Here is a tiny trained network, its code and every weight. The questions are about switching its units off for an input and a class, where a switched-off unit gives its printed mean instead of its output.

import numpy as np


def w(rows, s, z=0):
    codes = np.array(rows[::2]) - 128.0
    scale = np.full(codes.shape[1], s)
    scale[-1] = z or s
    return codes * scale


def norm(h):
    return h / np.sqrt((h * h).mean(-1, keepdims=True) + 1e-5)


def f(y):
    return y / 2 * (1 + np.tanh(0.7978845608 * (y + 0.044715 * y**3)))


def log_softmax(a):
    a = a - a.max(-1, keepdims=True)
    return a - np.log(np.exp(a).sum(-1, keepdims=True))


def net(x, mask):
    res = np.array(x, float).reshape(1, 4) / 4 @ E
    u = 0
    for l in range(2):
        y = f(norm(res) @ A[l][:, :-1].T + A[l][:, -1])
        res = res + np.where(mask[u : u + 3], y, B[l][:, -1]) @ B[l][:, :-1]
        u += 3
    return log_softmax(norm(res)[-1] @ U[:, :-1].T + U[:, -1])


A, B = {}, {}
E = w([
[97,96,169,93,201,123,76,141,193],'x0',
[164,215,128,89,155,40,142,127,3],'x1',
[49,75,187,82,57,153,119,162,138],'x2',
[102,118,174,95,89,182,104,80,178],'x3',
],0.0053)
A[0] = w([
[103,216,100,65,224,8,106,148,58,154],'0.n1',
[21,92,190,45,145,112,46,139,189,210],'0.n2',
[13,45,140,141,209,139,71,234,255,255],'0.n3',
],0.004,0.0016)
B[0] = w([
[254,177,154,133,142,95,67,153,125,215],'0.n1',
[164,77,81,197,142,64,149,90,122,218],'0.n2',
[234,49,186,185,45,237,217,3,201,253],'0.n3',
],0.0065,0.0055)
A[1] = w([
[131,3,170,95,154,103,129,145,124,186],'1.n1',
[196,59,75,153,138,212,124,95,221,250],'1.n2',
[150,139,163,142,82,110,124,145,85,148],'1.n3',
],0.0067,0.0018)
B[1] = w([
[180,168,127,198,132,173,26,27,126,154],'1.n1',
[150,101,127,129,56,133,51,51,139,255],'1.n2',
[102,84,2,159,163,120,114,229,224,152],'1.n3',
],0.0067,0.0098)
U = w([
[1,119,92,86,85,114,134,195,95,115],'0',
[221,240,87,134,187,32,79,174,101,180],'1',
[82,133,210,101,206,149,167,140,111,2],'2',
[166,71,144,173,66,139,74,7,159,191],'3',
],0.0084,0.0034)

Each question gives the input, the list of numbers given to net, and the class t.
The units are the neurons (one row each of A and B). Each row of codes is followed by its name. A weight is (code - 128) times the scale printed after its matrix; where a second scale follows, it is the last column's (A, B and U).
mask holds one flag per neuron, layer by layer. A switched-off neuron (its flag False) gives its mean, the last column of its row in B, instead of its output. The means were averaged over made-up inputs and are rounded, as every weight is.
A unit's drop is (log p(t) with every unit on - log p(t) with that unit switched off) / (log p(t) with every unit on - log p(t) with every unit switched off).
The circuit of an input: a set's keep is (log p(t) with only the set's units on - log p(t) with every unit switched off) / (log p(t) with every unit on - log p(t) with every unit switched off). Starting from all 6 units, units are removed one at a time, each time the one whose removal leaves the highest keep (on an exact tie, the one counted first), for as long as the keep stays at least 0.8.
circuit, biggest first: the units of the circuit, biggest drop first
top k neurons: the k neurons with the biggest drops, biggest first
k most important neurons of layer l: the k neurons of layer l with the biggest drops, biggest first
drop of u: that unit's drop, to one decimal
input [3,3,-8,5], class 1: circuit, biggest first => (0.n3)
input [-5,0,6,0], class 0: circuit, biggest first => (0.n3, 1.n2)
input [-8,-1,4,-8], class 0: top 2 neurons => (0.n3, 0.n1)
input [-8,-1,-8,2], class 1: circuit, biggest first => (0.n3, 1.n2)
input [-7,-4,3,-4], class 0: 2 most important neurons of layer 0 => (0.n3, 0.n2)
input [-6,2,7,7], class 0: top 2 neurons => (0.n3, 1.n2)
input [-7,3,5,4], class 0: top 2 neurons => (0.n3, 1.n2)
input [-4,-4,-8,-5], class 1: 2 most important neurons of layer 1 => (1.n2, 1.n1)
input [-8,2,4,-5], class 0: 2 most important neurons of layer 1 => (1.n1, 1.n3)
input [-4,6,6,1], class 0: 2 most important neurons of layer 1 => (1.n1, 1.n3)
input [-3,4,5,7], class 0: drop of 1.n2 => 0.4
input [-3,1,1,-4], class 1: drop of 1.n1 => 0.0
input [8,7,-7,6], class 1: drop of 0.n3 => 0.1
input [3,5,6,-3], class 1: most important neuron of layer 1 => (1.n2)
